Below is a small trained network, with its code and all its weights. Each question gives an input and a target symbol and asks what happens when units are switched off, that is, made to give their printed mean instead of their output.

import numpy as np


def w(rows, s, z=0):
    codes = np.array(rows[::2]) - 128.0
    scale = np.full(codes.shape[1], s)
    scale[-1] = z or s
    return codes * scale


def norm(h):
    return h / np.sqrt((h * h).mean(-1, keepdims=True) + 1e-5)


def f(y):
    return y / 2 * (1 + np.tanh(0.7978845608 * (y + 0.044715 * y**3)))


def softmax(a):
    e = np.exp(a - a.max(-1, keepdims=True))
    return e / e.sum(-1, keepdims=True)


def log_softmax(a):
    a = a - a.max(-1, keepdims=True)
    return a - np.log(np.exp(a).sum(-1, keepdims=True))


def net(x, mask):
    ids = ['αδζηθμξπστφψω'.index(c) for c in x.split()]
    T = len(ids)
    res = E[ids] + P[:T]
    r = norm(res)
    for j in range(3):
        rows = slice(4 * j, 4 * j + 4)
        q, k, v = (r @ M[0][rows].T for M in (Q, K, V))
        z = softmax(np.where(np.tri(T) > 0, q @ k.T / 4**0.5, -1e9)) @ v
        o = O[0][rows]
        res = res + np.where(mask[j], z, o[:, -1]) @ o[:, :-1]
    y = f(norm(res) @ A[0][:, :-1].T + A[0][:, -1])
    res = res + np.where(mask[3:15], y, B[0][:, -1]) @ B[0][:, :-1]
    return log_softmax(norm(res)[-1] @ U[:, :-1].T + U[:, -1])


Q, K, V, O, A, B = {}, {}, {}, {}, {}, {}
E = w([
[50,230,145],'α',
[20,99,213],'δ',
[168,221,129],'ζ',
[133,174,163],'η',
[101,238,253],'θ',
[100,158,161],'μ',
[110,112,46],'ξ',
[57,106,84],'π',
[153,219,32],'σ',
[82,101,56],'τ',
[74,153,223],'φ',
[46,146,138],'ψ',
[113,143,97],'ω',
],0.017)
P = w([
[69,193,110],'0',
[103,170,126],'1',
[123,161,126],'2',
[136,152,128],'3',
[149,146,129],'4',
[158,141,130],'5',
[170,136,130],'6',
[181,127,131],'7',
[193,121,135],'8',
[206,114,137],'9',
[224,108,141],'10',
[248,98,143],'11',
[254,94,143],'12',
],0.0062)
Q[0] = w([
[165,33,176],'H1',
[164,140,237],'H1',
[10,74,194],'H1',
[114,253,188],'H1',
[111,87,125],'H2',
[77,99,195],'H2',
[116,126,148],'H2',
[114,86,118],'H2',
[119,130,128],'H3',
[147,108,106],'H3',
[66,177,178],'H3',
[93,97,81],'H3',
],0.03)
K[0] = w([
[181,34,178],'H1',
[160,141,244],'H1',
[18,62,195],'H1',
[90,253,193],'H1',
[96,132,87],'H2',
[77,180,128],'H2',
[116,144,133],'H2',
[97,127,81],'H2',
[127,137,134],'H3',
[144,115,105],'H3',
[86,161,186],'H3',
[112,68,98],'H3',
],0.028)
V[0] = w([
[111,10,180],'H1',
[145,180,104],'H1',
[18,122,139],'H1',
[1,128,137],'H1',
[118,65,141],'H2',
[87,130,129],'H2',
[143,79,142],'H2',
[190,116,224],'H2',
[67,126,198],'H3',
[189,132,83],'H3',
[147,128,124],'H3',
[137,128,122],'H3',
],0.0064)
O[0] = w([
[2,178,99,1],'H1',
[190,106,152,181],'H1',
[87,127,44,156],'H1',
[84,124,30,168],'H1',
[54,103,100,58],'H2',
[132,134,165,146],'H2',
[65,110,78,66],'H2',
[84,179,40,109],'H2',
[180,127,193,153],'H3',
[96,137,75,105],'H3',
[124,131,116,119],'H3',
[125,128,123,124],'H3',
],0.0087,0.0045)
A[0] = w([
[109,115,102,81],'N1',
[168,128,87,166],'N2',
[130,83,174,107],'N3',
[115,122,123,74],'N4',
[94,151,128,83],'N5',
[64,24,141,89],'N6',
[104,110,212,169],'N7',
[110,7,71,37],'N8',
[107,88,173,2],'N9',
[55,128,196,136],'N10',
[163,22,155,150],'N11',
[146,133,147,173],'N12',
],0.016,0.0038)
B[0] = w([
[156,138,207,115],'N1',
[54,103,165,245],'N2',
[83,130,134,136],'N3',
[118,176,173,106],'N4',
[216,172,103,133],'N5',
[196,227,138,207],'N6',
[68,197,130,232],'N7',
[133,7,193,165],'N8',
[158,146,222,127],'N9',
[136,46,141,253],'N10',
[134,85,9,158],'N11',
[124,69,59,198],'N12',
],0.02,0.0047)
U = w([
[136,123,121,114],'α',
[62,68,56,119],'δ',
[252,169,180,35],'ζ',
[129,236,81,107],'η',
[140,200,196,188],'θ',
[129,132,122,119],'μ',
[88,43,125,122],'ξ',
[179,96,188,120],'π',
[197,93,106,124],'σ',
[143,67,165,142],'τ',
[23,155,53,112],'φ',
[124,126,127,106],'ψ',
[53,107,140,249],'ω',
],0.024,0.011)

Each question gives the input, a string of symbols that net reads in full, and the target symbol t.
The units are the heads (4 rows each of Q, K, V and O) and the neurons (one row each of A and B). Each row of codes is followed by its name. A weight is (code - 128) times the scale printed after its matrix; where a second scale follows, it is the last column's (O, A, B and U).
mask holds one flag per unit, heads first, then neurons. A switched-off unit (its flag False) gives its mean, the last column of its rows in O or B, instead of its output. The means were averaged over made-up inputs and are rounded, as every weight is.
A unit's drop is (log p(t) with every unit on - log p(t) with that unit switched off) / (log p(t) with every unit on - log p(t) with every unit switched off).
The circuit of an input: a set's keep is (log p(t) with only the set's units on - log p(t) with every unit switched off) / (log p(t) with every unit on - log p(t) with every unit switched off). Starting from the 12 units with the biggest drops (on a tie, the unit counted first), units are removed one at a time, each time the one whose removal leaves the highest keep (on an exact tie, the one counted first), for as long as the keep stays at least 0.8.
units of the circuit, in order: the units of the circuit, biggest drop first
unit that matters most: the unit with the biggest drop
k most important neurons: the k neurons with the biggest drops, biggest first
which heads matter: for each layer, one digit per head in row order, 1 if its drop is at least 0.15 and else 0, layers parted by /
drop of u: that unit's drop, to one decimal
input ζ η δ δ δ μ φ δ σ δ η, target δ: unit that matters most	N6
input τ σ α, target η: which heads matter	100
input η η μ ζ σ, target σ: units of the circuit, in order	(H1; N6; N12)
input η θ α, target η: which heads matter	000
input δ ζ μ, target φ: which heads matter	001
input π μ φ δ, target θ: which heads matter	100
input σ ξ σ φ δ δ φ σ, target φ: 4 most important neurons	(N8; N10; N2; N6)
input ω ω δ μ σ π, target π: units of the circuit, in order	(N8; N6)
input δ δ μ δ σ, target σ: 4 most important neurons	(N7; N6; N10; N8)
input α ω η σ δ θ τ σ σ σ σ σ η, target σ: 4 most important neurons	(N7; N6; N10; N2)
input ζ ζ δ σ δ σ ψ η σ η σ η, target σ: 2 most important neurons	(N12; N6)
input σ σ η ω ξ δ η α π φ, target ω: units of the circuit, in order	(N7; N10; H1)
input σ δ σ, target δ: drop of N1	0.2
input σ δ δ σ, target δ: drop of H2	0.7
input δ μ σ σ σ δ ω ψ, target ζ: drop of N2	0.1
input δ σ δ δ η ω φ φ η δ η ω, target δ: unit that matters most	H1
